Below are the code and all the weights of a small trained network. Each question names an input and a class and asks about switching units off, where a switched-off unit gives its printed mean instead of its output.

import numpy as np


def w(rows, s, z=0):
    codes = np.array(rows[::2]) - 128.0
    scale = np.full(codes.shape[1], s)
    scale[-1] = z or s
    return codes * scale


def f(y):
    return np.maximum(y, 0)


def log_softmax(a):
    a = a - a.max(-1, keepdims=True)
    return a - np.log(np.exp(a).sum(-1, keepdims=True))


def net(x, mask):
    res = np.array(x, float).reshape(1, 7) / 4 @ E
    y = f(res @ A[0][:, :-1].T + A[0][:, -1])
    res = res + np.where(mask, y, B[0][:, -1]) @ B[0][:, :-1]
    return log_softmax(res[-1] @ U[:, :-1].T + U[:, -1])


A, B = {}, {}
E = w([
[27,94,138,130,188,213,130],'x0',
[120,111,61,118,218,60,31],'x1',
[110,153,130,230,74,147,48],'x2',
[129,129,136,125,128,130,124],'x3',
[159,174,233,83,136,167,61],'x4',
[98,135,255,203,191,40,182],'x5',
[21,243,111,81,82,81,125],'x6',
],0.0073)
A[0] = w([
[34,124,183,116,163,216,95,253],'n0',
[216,160,204,60,81,80,67,131],'n1',
[100,170,78,125,203,57,43,46],'n2',
[140,95,78,109,153,86,41,110],'n3',
[71,230,148,82,134,142,85,91],'n4',
[135,183,143,181,92,180,82,95],'n5',
[140,99,103,150,206,65,69,85],'n6',
[132,127,106,190,94,171,35,169],'n7',
[127,137,92,101,177,122,39,103],'n8',
[135,113,29,37,70,185,98,61],'n9',
[183,113,170,1,167,138,152,184],'n10',
[181,103,72,79,150,164,142,149],'n11',
[144,171,195,183,101,173,32,150],'n12',
[199,21,144,158,157,182,127,100],'n13',
[141,134,88,98,80,184,129,68],'n14',
[103,104,74,242,74,111,129,144],'n15',
[185,71,110,149,156,144,130,55],'n16',
[138,148,163,119,75,178,164,31],'n17',
[81,166,107,78,96,71,146,75],'n18',
[150,132,155,169,179,59,192,109],'n19',
[91,135,211,191,161,21,175,39],'n20',
[96,78,92,56,133,110,218,215],'n21',
[192,146,56,97,82,156,98,97],'n22',
[188,125,169,137,96,32,137,163],'n23',
[154,174,122,131,74,202,181,70],'n24',
[175,162,153,135,73,82,108,135],'n25',
[19,182,117,91,82,84,157,36],'n26',
[110,126,136,183,42,159,206,112],'n27',
[199,174,85,147,71,77,127,131],'n28',
[166,62,162,157,168,147,150,91],'n29',
[154,83,155,128,135,144,111,63],'n30',
[29,178,103,71,113,96,160,113],'n31',
[153,119,91,136,89,67,154,168],'n32',
[128,148,178,111,68,153,179,146],'n33',
[144,138,122,198,98,135,90,30],'n34',
],0.0089,0.0049)
B[0] = w([
[93,34,23,110,142,151,110,254],'n0',
[97,55,45,106,157,145,108,220],'n1',
[190,148,124,161,165,165,183,190],'n2',
[152,174,138,132,137,156,181,191],'n3',
[154,156,98,170,82,104,94,200],'n4',
[121,131,148,119,136,67,155,180],'n5',
[151,181,110,144,149,172,176,194],'n6',
[94,154,143,99,151,59,137,211],'n7',
[179,162,119,162,184,183,179,182],'n8',
[84,153,254,165,147,166,100,233],'n9',
[97,176,125,89,153,26,137,237],'n10',
[85,147,150,134,111,109,112,207],'n11',
[113,157,131,84,163,50,141,214],'n12',
[170,162,77,196,54,92,63,230],'n13',
[85,154,191,146,151,167,127,181],'n14',
[101,151,114,36,181,34,124,217],'n15',
[150,166,136,180,67,114,109,177],'n16',
[181,160,115,157,181,155,171,164],'n17',
[151,129,123,161,68,95,119,183],'n18',
[89,144,187,138,128,138,100,213],'n19',
[91,125,224,184,133,207,113,238],'n20',
[90,148,110,91,147,64,133,237],'n21',
[77,125,201,147,144,168,89,215],'n22',
[85,110,97,133,143,163,103,216],'n23',
[167,152,134,155,168,159,178,188],'n24',
[106,95,81,135,122,161,133,188],'n25',
[168,157,117,188,57,145,94,207],'n26',
[141,159,97,137,173,143,186,218],'n27',
[94,81,88,150,131,168,125,207],'n28',
[139,164,110,160,66,124,77,196],'n29',
[141,144,115,168,92,119,115,153],'n30',
[131,142,107,168,62,110,115,217],'n31',
[74,47,81,139,151,133,132,198],'n32',
[155,161,84,157,173,140,161,205],'n33',
[131,167,157,119,128,74,131,153],'n34',
],0.008,0.0082)
U = w([
[93,124,241,145,128,198,99,78],'0',
[199,151,89,165,22,109,84,82],'1',
[225,159,102,137,183,186,241,89],'2',
[113,108,92,97,148,94,126,230],'3',
[102,149,132,76,152,10,143,74],'4',
[82,22,36,124,136,195,103,100],'5',
[130,114,113,112,132,121,130,254],'6',
[183,71,126,61,98,140,149,101],'7',
],0.011,0.0097)

Each question gives the input, the list of numbers given to net, and the class t.
The units are the neurons (one row each of A and B). Each row of codes is followed by its name. A weight is (code - 128) times the scale printed after its matrix; where a second scale follows, it is the last column's (A, B and U).
mask holds one flag per neuron, in row order. A switched-off neuron (its flag False) gives its mean, the last column of its row in B, instead of its output. The means were averaged over made-up inputs and are rounded, as every weight is.
A unit's drop is (log p(t) with every unit on - log p(t) with that unit switched off) / (log p(t) with every unit on - log p(t) with every unit switched off).
The circuit of an input: a set's keep is (log p(t) with only the set's units on - log p(t) with every unit switched off) / (log p(t) with every unit on - log p(t) with every unit switched off). Starting from the 12 units with the biggest drops (on a tie, the unit counted first), units are removed one at a time, each time the one whose removal leaves the highest keep (on an exact tie, the one counted first), for as long as the keep stays at least 0.8.
units of the circuit, in order: the units of the circuit, biggest drop first
most important unit: the unit with the biggest drop
top k neurons: the k neurons with the biggest drops, biggest first
drop when u is switched off: that unit's drop, to one decimal
input [-4,-5,2,7,8,-1,0], class 3: units of the circuit, in order	(n1, n12)
input [-5,-1,5,-3,7,-6,5], class 3: top 3 neurons	(n1, n12, n20)
input [-7,-6,-6,-7,5,3,5], class 5: most important unit	n1
input [2,1,1,-7,-7,-6,-6], class 3: top 3 neurons	(n15, n20, n26)
input [-7,7,0,-6,-1,-7,7], class 0: top 2 neurons	(n9, n22)
input [6,0,-3,0,-4,6,-7], class 1: units of the circuit, in order	(n13, n29)
input [-4,-2,-8,5,8,8,5], class 0: top 2 neurons	(n20, n19)
input [-5,5,7,0,-4,-7,4], class 0: units of the circuit, in order	(n9, n22)
input [-4,-2,-2,-7,-7,-7,-2], class 0: units of the circuit, in order	(n9, n22)
input [-7,0,-6,-8,-6,-8,-8], class 0: top 2 neurons	(n9, n22)
input [7,-8,-3,-6,4,-4,7], class 2: units of the circuit, in order	(n17, n33)
input [1,-7,8,-2,6,-4,-3], class 4: units of the circuit, in order	(n12, n7)
input [-4,8,-8,-1,-5,2,-6], class 2: top 2 neurons	(n6, n3)
input [-5,8,-4,-3,-7,-2,-8], class 1: top 2 neurons	(n13, n16)
input [5,2,-8,-3,-6,-1,5], class 4: units of the circuit, in order	(n21)
input [-3,3,-4,-6,8,6,7], class 3: top 2 neurons	(n1, n13)
input [0,-7,4,-2,-2,-8,-1], class 0: top 2 neurons	(n9, n22)
input [-6,7,6,-1,-8,-5,-6], class 3: top 2 neurons	(n15, n7)
input [-8,-8,-4,7,0,6,1], class 2: top 4 neurons	(n33, n0, n27, n17)
input [7,5,8,-2,0,-1,6], class 4: units of the circuit, in order	(n7)
input [2,-6,-3,-4,8,3,2], class 3: units of the circuit, in order	(n0, n10)
input [4,-4,4,0,7,-5,-2], class 3: drop when n0 is switched off	0.4
